Read these off the array that follows.
1) What is the entry just right of -1?
2) What is the top-right entry?
3) What is the 5th entry in reading order?
4) What is the entry just right of the largest entry?
5) What is the entry directly above -8?
6) What is the first entry of the smallest entry's row?
[[  8  68  -2   3]
 [  8  -8  -1   2]
 [-27   9   2  -3]]
1) 2
2) 3
3) 8
4) -2
5) 68
6) -27
